Below is a small trained network, with its code and all its weights. Each question gives an input and a class and asks what happens when units are switched off, that is, made to give their printed mean instead of their output.

import numpy as np


def w(rows, s, z=0):
    codes = np.array(rows[::2]) - 128.0
    scale = np.full(codes.shape[1], s)
    scale[-1] = z or s
    return codes * scale


def f(y):
    return np.maximum(y, 0)


def log_softmax(a):
    a = a - a.max(-1, keepdims=True)
    return a - np.log(np.exp(a).sum(-1, keepdims=True))


def net(x, mask):
    res = np.array(x, float).reshape(1, 6) / 4 @ E
    y = f(res @ A[0][:, :-1].T + A[0][:, -1])
    res = res + np.where(mask, y, B[0][:, -1]) @ B[0][:, :-1]
    return log_softmax(res[-1] @ U[:, :-1].T + U[:, -1])


A, B = {}, {}
E = w([
[128,129,127,127,130],'x0',
[175,129,238,34,92],'x1',
[128,127,129,129,131],'x2',
[2,67,105,33,155],'x3',
[32,252,196,183,100],'x4',
[129,129,128,127,129],'x5',
],0.0098)
A[0] = w([
[81,150,155,111,119,82],'N1',
[105,76,161,19,121,106],'N2',
[62,183,183,111,123,3],'N3',
[159,159,172,154,139,71],'N4',
[171,165,240,61,113,15],'N5',
[100,106,34,147,154,42],'N6',
[177,98,81,151,132,102],'N7',
[228,80,42,121,164,50],'N8',
[80,117,108,105,118,121],'N9',
[11,128,91,70,144,14],'N10',
[151,129,167,128,100,118],'N11',
[162,84,154,41,129,107],'N12',
[60,112,119,101,142,105],'N13',
[88,153,123,183,122,125],'N14',
[143,154,131,235,139,131],'N15',
[101,148,125,205,134,104],'N16',
[94,86,66,167,144,90],'N17',
[148,141,196,89,125,111],'N18',
[253,146,154,149,124,31],'N19',
[132,135,113,160,84,99],'N20',
[38,103,113,85,130,127],'N21',
[136,144,119,179,110,177],'N22',
[203,48,53,120,113,168],'N23',
[131,166,134,175,130,136],'N24',
[157,134,222,81,140,123],'N25',
[115,41,136,32,143,97],'N26',
],0.018,0.016)
B[0] = w([
[153,139,171,134,117,151],'N1',
[169,123,23,125,117,211],'N2',
[248,115,159,117,142,158],'N3',
[88,133,123,138,130,153],'N4',
[8,138,200,138,125,177],'N5',
[223,135,148,120,134,176],'N6',
[85,113,167,125,129,177],'N7',
[31,144,153,148,130,211],'N8',
[146,136,176,139,109,166],'N9',
[2,137,202,135,136,185],'N10',
[122,114,170,137,118,153],'N11',
[163,119,45,142,130,195],'N12',
[115,124,197,131,126,176],'N13',
[90,130,84,126,112,174],'N14',
[79,153,76,142,123,203],'N15',
[92,122,73,119,124,172],'N16',
[178,124,182,123,126,181],'N17',
[134,120,194,104,139,170],'N18',
[245,115,174,110,128,179],'N19',
[107,133,95,104,164,143],'N20',
[174,126,195,127,143,204],'N21',
[88,118,119,125,127,188],'N22',
[152,141,251,120,131,254],'N23',
[89,111,99,128,133,175],'N24',
[168,124,192,137,135,187],'N25',
[161,132,18,119,123,223],'N26',
],0.04,0.021)
U = w([
[38,157,239,162,158,252],'0',
[255,126,234,130,160,12],'1',
[149,138,19,143,141,113],'2',
],0.0073,0.0037)

Each question gives the input, the list of numbers given to net, and the class t.
The units are the neurons (one row each of A and B). Each row of codes is followed by its name. A weight is (code - 128) times the scale printed after its matrix; where a second scale follows, it is the last column's (A, B and U).
mask holds one flag per neuron, in row order. A switched-off neuron (its flag False) gives its mean, the last column of its row in B, instead of its output. The means were averaged over made-up inputs and are rounded, as every weight is.
A unit's drop is (log p(t) with every unit on - log p(t) with that unit switched off) / (log p(t) with every unit on - log p(t) with every unit switched off).
The circuit of an input: a set's keep is (log p(t) with only the set's units on - log p(t) with every unit switched off) / (log p(t) with every unit on - log p(t) with every unit switched off). Starting from the 12 units with the biggest drops (on a tie, the unit counted first), units are removed one at a time, each time the one whose removal leaves the highest keep (on an exact tie, the one counted first), for as long as the keep stays at least 0.8.
units of the circuit, in order: the units of the circuit, biggest drop first
top k neurons: the k neurons with the biggest drops, biggest first
drop when u is switched off: that unit's drop, to one decimal
input [0,1,-4,7,-1,-1], class 2: units of the circuit, in order : N26
input [-2,6,-5,6,1,4], class 1: top 2 neurons : N21, N25
input [3,7,8,4,-4,-7], class 2: top 2 neurons : N26, N2
input [-6,-8,4,3,-2,7], class 1: top 3 neurons : N6, N17, N5
input [2,2,4,4,-8,-5], class 2: top 2 neurons : N26, N2
input [4,-6,-1,1,-6,6], class 1: top 4 neurons : N6, N10, N17, N5
input [4,0,-3,-8,-1,-4], class 0: top 2 neurons : N15, N6
input [-8,-5,4,1,-4,7], class 1: top 3 neurons : N6, N10, N5
input [-4,0,1,-2,6,8], class 2: top 2 neurons : N23, N10
input [1,-1,-4,-4,-8,4], class 0: top 2 neurons : N8, N7
input [1,-6,7,5,-6,2], class 1: drop when N6 is switched off : 1.6
input [3,0,4,-5,4,-5], class 2: drop when N23 is switched off : 0.4
input [-8,0,4,-1,8,2], class 2: drop when N23 is switched off : 0.3
input [-8,7,-5,-8,2,-3], class 0: top neuron : N5
input [5,-7,5,0,3,-4], class 2: drop when N23 is switched off : 0.3
